Each row has a class, written after it.
[-10 -11 -23  10  19   2  -5 -32 -17   6  -2 -53   5   7  19 -15   6  -7
  -9  -8 -12 -15  26 -24   2   4 -58  21   8 -19   2 -33 -22 -19  30   7]
Y
[-11 -13 -23  12  16   2 -11 -35  -8   8  -8 -48  11   4  19 -13   4  -1
  -7   4  -9  -5  28 -15   6   9 -62  26   5 -12   2 -40 -10 -29  29  -6]
C
[  5  16 -36   7  29  -6   7 -16 -34 -17  -1  -7   4  42  26 -24  20 -42
  -4   4   3  26  66 -13  32 -19 -21  39  22  -7  13  -9  13 -51   7  -7]
V
[  9  -8 -39  47  20  20  14   3 -38 -22   9 -33  17  22  46  21  25  16
 -23 -42   6  14  62 -12  -4  -4  -3  11  25 -21 -11 -50  -5 -19 -21  38]
T
[-17   8 -62   9  18  24  30   2   8 -15 -23 -11  22  42  42  -5  -7 -22
 -56 -14 -19 -29  63  -2  -9 -72  46 -16  79 -35 -18 -36  34  17 -26 -31]
P
[ 10  -4   4  18   2   9  -3  14 -14  -3  21  -4  10 -19 -15  11 -27  43
  20 -28  -5  39   2   3  30  14 -23  17  16   4   3 -15 -13 -32  31  56]
V
[ -8 -13 -27  21  17   2  -9 -36 -17   6 -11 -60   8  12  26 -16  15  -6
  -8 -12 -10  -7  26 -19   7   3 -64  25   8 -17   2 -36 -16 -31  31  -6]
G
[ -9 -11 -27  23  16   3 -10 -33  -7  10  -1 -53   4   5  18 -13   0   8
 -10  -5  -8  -7  29 -23   4   3 -59  35  -1 -10   1 -39 -13 -26  28 -12]
C
[ -9 -11 -35  21  17   3  -9 -35  -6  10  -6 -56   6  12  21 -19  11  -6
 -11  -6 -12  -5  35 -20   1  -1 -63  29   9 -16   1 -30  -8 -37  22  -7]
A
[ 10 -10   5  19  -1   4  -1   5  -9  -4  22   0  10 -18 -21  13 -41  43
  20 -26  -5  43   6   8  36  20 -16  18  16   7   1 -18 -11 -31  38  59]
E
[-10 -14 -23  15  17   6 -13 -37  -5   9  -6 -53   5   5  17 -23   0  -4
  -5  -2 -17 -13  31 -13   7   1 -60  28   2 -18   3 -32 -19 -21  29 -11]
A
[ -5  -6 -33  27  17   2   0 -34  -5  12  -2 -70  12  14  24 -17   1   3
  -9   2 -14  -7  26 -23  -4   2 -58  31  -1 -16  -1 -35 -23 -29  24  -5]
B
[  7 -11   8  17  -4   5  -4  12 -16  -5  24   5   2 -16 -23   4 -28  41
  21 -23  -3  37  -3   5  37  24 -17  12  17   4   1 -17 -12 -25  31  55]
G
[  4  -8   5  14  -3   1   0   7  -7  -5  26   0  11 -18 -23  10 -27  43
  18 -24   0  36   7   3  33  22 -20  16  16   7   1 -20  -9 -31  29  59]
E
[-51 -23 -12  -7  -3   2 -14  -6 -22 -37  13  -7  16  21  27  17  -2  28
 -51   4  -9  -2  52   9 -11  -5  24  -9  35 -15  -2 -11  -7  24 -46  22]
C
[ -8 -15 -27   5  15   5 -11 -34  -6  11 -13 -44   9  12  27 -17   6  -5
  -8   4 -11  -4  33  -8   2   8 -56  20  15 -12   1 -41  -7 -28  34 -12]
W
[ -5  31 -11   8  17 -12  10   7 -28  -1  21  -2  -4  32  29 -50  49 -45
   3   8  10  -5  54 -11  15 -23 -20  34 -12   3   8  17  21 -64 -41  14]
G
[-38 -48 -21   3   9  11  -1   3 -39 -49  51 -10  16  10  54 -17   9  45
 -20  14 -23 -11  20  22  -2 -28   8  -4   1 -31 -15 -21  -7  43 -12  -9]
S
[ -5  14 -48  14  17  -3  13 -17 -30  -6  21 -15   6  37  32 -28  34 -64
 -14  15  10   2  77  -2  21 -15 -30  28  25 -14  14  -4  17 -77 -20  20]
Y
[ -1  25 -41  18  20  15  -6  -3 -28  -8  -1 -11  -6  21  47 -35  19 -58
 -12 -11   4   9  56   4  31 -34 -29  36  27  -5   7  -8   7 -61 -11   6]
G
[-14 -15 -25  13  16  -2  -8 -35 -13   7  -7 -53  14   4  21 -18  17  -7
  -3   0  -8 -16  29 -14  -1  -1 -62  19  -1 -21   2 -27 -17 -24  27  -2]
F
[  6 -11   6  17  -5   6  -7   7 -11  -7  30   0  13 -23 -26   6 -34  42
  23 -22  -5  35   5  12  31  29 -19  14  15  10  -1 -18 -15 -28  32  57]
P
[-22  16 -14  -9  21  -7   2 -14 -25  -5  11   1  -3  30  59 -55  28 -54
 -12  12  -9 -20  79   1  10 -29 -22  26  10 -13   1  11  13 -43 -45  14]
E
[ -6 -18 -16  13  17  -4 -11 -40 -10  10  -4 -54  16   6  19 -18  12  -6
  -4   6 -12 -14  31  -9   0  13 -63  25   8 -25   0 -33 -13 -27  26  -1]
T
[-61 -25  18 -15   9   2  10 -21 -24  -3   4 -29  33  28  43  -7  14  -9
  18   5 -26  10 114  10  -2  15  17 -18   2 -26 -13 -50  19   9  -2  29]
W
[ -7  35 -33   7  19  -8  17   3 -29  -7  21 -10  -2  32  26 -60  56 -37
   8  -2  11  -9  66 -17   3 -32 -16  26  14  -6  16  10  18 -69 -53  11]
A
[-11 -18 -30  16  14   1  -6 -35 -14   5   1 -49   7  10  21 -19  13  -4
  -9  -2  -9 -14  29 -19   3   2 -62  24   7 -19   3 -26 -18 -23  22  -9]
A
[  7  15 -28  23  20   1  10 -21 -36   3  -7 -20  10  37  10 -47  13 -69
   5  13   0   9  76  -1  23  -5 -27  18   6 -15  19   8   6 -68  -8  24]
S
[-16 -12 -26  58  10  -5  38 -12 -32 -18  37 -52  41  24  10 -12  55  23
 -17 -19  10  12  73 -40 -36 -25   6  -7 -32  -5   2  -8  16 -52 -33  22]
T
[  6 -11   5  18  -2   6  -8   9 -16  -5  20  -3   7 -13 -24   2 -24  39
  21 -26  -2  42   9   5  32  26 -20  16  18   5   3 -22 -13 -31  31  55]
G
[ -8  -6 -32  22  15   3  -5 -35  -4  10  -3 -58  10   9  17 -22  16  -7
  -9  -8  -9 -14  35 -24  -3   5 -61  25   8 -15   3 -35 -13 -36  21   1]
A
[-11  -9 -25  20  17   1  -2 -39  -7  13   3 -60  15  10  20 -18  -5  -6
  -9  12 -11  -9  33 -16   1   5 -63  27   1 -16   4 -32 -15 -34  28  -6]
B
[-16 -19 -46  15  15  26  14 -20  -8 -21 -28 -38  14  39  29  56 -29 -23
 -36 -27  -6  36  55   8  16 -20   8  17  25  -8   4 -51   8 -18  46 -29]
G
[  7  -9  10  14  -2   6  -1   7 -12  -3  17   4   7 -20 -23  15 -37  32
  20 -24  -8  39  -1  19  28  23 -15  17  24   3   3 -19  -7 -27  26  53]
U
[  5 -10   7  13  -4   5  -8  10 -11  -8  20   3   4 -21 -28  14 -37  48
  23 -23  -1  43   0   9  38  25 -14  15  19   8   2 -22  -8 -21  29  55]
C
[ 12  -4   1  26  -3   5   0   6  -4   2  23  -9   7 -13 -26  13 -45  41
  19 -18  -2  43  -2   3  32  23 -17  18  14   9   2 -15 -11 -32  30  56]
B
[ -8  13 -17  11  22  -1   1 -12 -37   1   1   6  -3  26  45 -15   6 -65
  -9  11   4  13  60  22  23 -24 -32  34  20  -7  15   8  35 -74 -23   5]
U
[  1  41 -28   9  28   0   4  -4 -29  -3  -5 -21  -4  34  51 -33  15 -58
  -6 -12   2  -8  51   3  16 -43 -19  35  31 -19  10   9  24 -53 -29   9]
S
[ -6  41 -21  10  22 -20  11   4 -14  -3  22 -17  -4  28  25 -46  63 -43
   9   3  18 -19  63 -15   2 -18 -21  30  -5  -2  23  20  26 -78 -58  19]
C
[-10 -17 -22  15  11   3 -11 -38 -10  10  -5 -54   3   5  23 -24   9  -1
 -12   7 -12  -8  20 -16   1   5 -67  26   8 -13  -1 -36 -14 -28  32 -13]
G
[  3   3 -48  23  30  -6  19  -2 -31 -13  25  -3  25  43  42 -37   6 -17
 -39 -28  14  30  79 -33 -28 -27   6  37  -6 -18  -1  -1  -8  -3 -42   5]
E
[ -5 -17 -27  13  12  -4  -3 -36 -13   8   1 -48   9  11  22 -17  19   3
  -5   4  -4  -3  32 -19  -2  15 -60  20   3  -9   5 -31 -12 -34  32  -7]
W
[  2  24 -21  -4  13  -1  -3   9 -15 -12  35   0  -8  23  50 -29  49 -46
  12   4  20 -28  61  10  27 -39 -16  26   6   0  14   9  21 -52 -31  -4]
V
[-11  30 -27   2  25 -13  12   0 -21  -5  28  -9   0  24  40 -35  66 -59
   6 -25  26  -6  67 -15  -1 -20 -40  41   3  -8  21   9  18 -75 -53   6]
U
[ -7 -15 -23   9  15   1  -3 -33  -7   8   0 -50  11   8  20 -24  23   2
  -4   7  -5 -11  27  -8  -1  10 -62  27   2 -13   3 -39 -11 -25  26 -11]
W
[  6 -17   2  16  -2   6 -11   7  -8  -9  23   2   5 -16 -25   7 -31  46
  20 -31  -4  42   8   5  33  21 -20  16  23   5   1 -16 -10 -23  29  58]
A
[-14 -14 -18  16  13  -1  -9 -39 -10   9  -4 -56  10   2  25  -8   9 -12
  -3  -5  -8 -12  33 -11   4   3 -60  27  11 -17   6 -35 -11 -30  26  -1]
U
[-39 -20 -12 -12  33  11  21 -20 -33 -26  13 -26  59  20  32 -32  41  13
 -29  23  -8   0 100  37 -43  -6 -15   6  18 -30   4 -57   2  -6 -26 -12]
W
[-10 -14 -26  21  16   3  -9 -40 -11   5  -8 -57  14   6  24 -12   7  -8
  -5  -3 -17 -11  31  -4   8   6 -63  27  15 -15  -2 -37 -13 -32  33  -8]
P
[-16  24 -23   3  12 -16   8   1 -10  -4  44 -25  -1  29  32 -51  49 -45
   5  44   7 -11  69  -2  -1  -8 -26  26 -11  -6  10  16  25 -61 -54  14]
B
[-24  16 -32  12   9  13   1 -37 -35 -14   6 -53  16  43  21  31 -39 -31
 -27 -15  -9  41 113  23  20  -5   4  38  66 -12  -9 -59  25 -36  12  35]
Y
[ -8 -12 -24  16  13  -1 -10 -37 -10   9  -1 -53  13   5  21 -16   6  -5
  -9   7 -17 -13  26 -11  -1  11 -62  26   3 -12  -8 -31 -16 -22  30 -13]
P
[-30  -1 -33  13  12 -19   5  10 -16   6   1 -49  32  39  56 -20  65  12
   3  -4  -3  10  76 -47 -35  -7   9 -11  19 -36 -16 -16  -4  -2 -51  29]
B
[  8 -12   4  14   2   8  -5   7 -10  -2  21  -2   4 -18 -20  15 -38  31
  17 -19  -4  37   8  11  35  20 -18  16  23   1   3 -23 -10 -25  41  61]
Y
[-18   0 -52  37  23  24  43 -15 -31  19 -40 -21  17  41  32 -10  -8 -16
 -68  43  -2   1  38 -23 -21 -34 -14  13  30 -30 -12 -65  41 -12 -26 -24]
F
[ -8 -14 -57  35  28  21  23 -13 -31 -12  -1 -46   4  30  53  27 -26  21
 -58  -8  -8  24  57 -11 -23 -36   2  30  41 -34 -12 -60   5  16   5 -27]
Y
[-11  30 -35  -4  15  -5   8   0 -27   2  17  -2 -15  33  57 -30  30 -37
   0 -12  17  -5  65 -12  10 -30 -27  40  26  -1  17   1  12 -81 -39   2]
E
[  9  -7  10  15  -2   6 -10   6  -8  -3  18  -4  11 -15 -21  10 -27  37
  19 -20  -1  38   3  12  29  26 -19  19  16   5   1 -16  -9 -31  33  56]
S
[ -7  -9 -21  20  17   5  -4 -38  -9  11  -9 -58  11   8  21 -17  11 -10
 -10   0 -12 -13  27 -12   0  10 -68  28   8 -20   2 -32 -13 -38  27   4]
S
[-12  27 -45   2  26   0  -2   1 -38 -11  11 -21 -10  37  28 -30  34 -52
 -14  -1  13  -4  66 -13  23 -28 -37  39  30 -14  15  -4  10 -57 -31   6]
Y
[ -7  -9 -31  21  18   3  -4 -29 -11  12  -6 -62  14   6  21 -14   7   1
 -11  -6 -13 -11  31 -20  -7   1 -65  28   6 -17  -2 -32 -19 -30  21 -11]
P
[-11  26 -25  -2  20  -5  -6  -9 -22  -7   9 -11   0  24  29 -41  42 -42
 -20  23  10  -3  62  -8   3 -19 -38  33  16   0  11   1  26 -78 -38  -1]
T
[ -7  22 -31  12   9   0  28  -9 -17   6  17 -16   7  24  55 -14  37 -70
  -4   1  13   5  72   9  -5 -31 -19  30   5  -6  11   7  26 -84 -41   6]
U
[-13 -16 -26  15  16  -1  -4 -39  -4  14  -7 -51   8  12  29 -12   6  -8
 -11  -3 -12 -11  40 -13  -2   0 -60  30  10 -19  -1 -32 -13 -28  27 -14]
E
[ 12  -7   9  16   2   8  -7  10 -12  -4  18   6   7 -15 -23  13 -38  43
  20 -27  -5  45   2   6  39  18 -18  20  20   8   2 -18  -8 -26  40  55]
V
[  8 -10   2  16   0   9  -7  10  -5  -6  24   5   3 -19 -26   8 -37  43
  18 -32  -8  41   4   7  32  21 -16  16  17   6   0 -16  -8 -26  29  56]
A
[-70  -1 -28 -14   2  18   1   9 -22  -5 -30 -31  13  32  50   3  24  -8
 -41  35 -21 -49  34  15  -7 -48   2 -24  46 -34  -9 -30  27  -7 -57  -6]
F
[ -3 -13 -27  19  21   3  -8 -36 -12  10  -6 -50   2   7  22 -11   4  -5
 -15   6  -9 -14  20 -13   5   0 -61  32  10 -16   2 -39 -13 -26  38 -13]
Y
[ 26  10 -47  28  49  15  21  11 -41  -5 -39 -24  27  34  33  -2 -55   4
 -38 -28 -29  21  16 -22 -12 -39  15   1  21 -48  -9 -26  -5  19   6  -9]
T
[-11  34 -24   8  20  -5  10   7 -25  -4  17 -26 -12  30  39 -38  50 -40
   5   1  11  -6  82  -5  10 -23 -26  33  11 -10  13   3  22 -71 -66  26]
E
[ 11 -12  11  17   2   4  -9   8 -13  -3  17   1   9 -22 -29  10 -38  43
  22 -28  -1  41   1   5  33  24 -20  13  22  -1   5 -17  -8 -30  30  61]
T
[-15 -18 -39  27  32  14  17 -20 -40  -6   2 -21  42  42  17  -2 -15   5
 -18 -28  -2  44 112   2  -2  -2  -4   8  42 -31   0 -64  23 -22  11  11]
W
[-10 -19 -23   7  15  -3  -4 -37  -3   6  -3 -52  13   9  27 -20  29   0
  -4   6  -8 -11  31 -10  -2  11 -61  24   3 -14   2 -36 -10 -27  27  -7]
W
[-17 -16 -29  13  15   6  -6 -35  -3  14 -12 -56   9   6  25 -22  11 -11
 -11  -3 -16 -10  35 -18  -5   0 -67  23  13 -22   0 -32 -11 -31  21  -2]
A
[-13 -17 -21  10  15   0  -4 -36 -13   9  -4 -51  11  11  25 -20  13  -5
  -5   0 -16  -6  33 -14  -3  11 -58  20   7 -18  -2 -38 -15 -28  34 -10]
G
[  8 -11   1  18  -1   3  -5   6 -15  -9  18  10   1 -18 -30   7 -29  43
  21 -17  -4  30 -11  12  33  24 -17  11  15   4   2 -16 -11 -22  31  51]
F
[ 10  -9   6  21   2   5  -6   5 -15  -4  22   0  13 -15 -17  17 -28  37
  22 -31  -5  47   9  11  33  23 -22  17  21   4   3 -16  -8 -36  38  59]
V
[  8  -5   1  15  -3   5  -7  14 -15  -3  22   4  12 -17 -22  11 -36  36
  23 -27  -2  39   3   9  34  24 -19  13  23   6   1 -13 -11 -33  23  56]
P
[-11 -16 -25  15  18  -3   3 -33 -10   9   0 -56  12   8  24 -11   8  -3
  -7  -1 -10 -11  38 -17   4   1 -65  26   5 -23   2 -32 -13 -28  26  -2]
E
[ -5 -13 -24  18  12   2  -3 -38  -9  10  -2 -54  15   6  22 -14  11 -12
  -6  -2 -12 -13  33  -8   1  15 -65  26   6 -14  -3 -33 -16 -35  21   3]
P
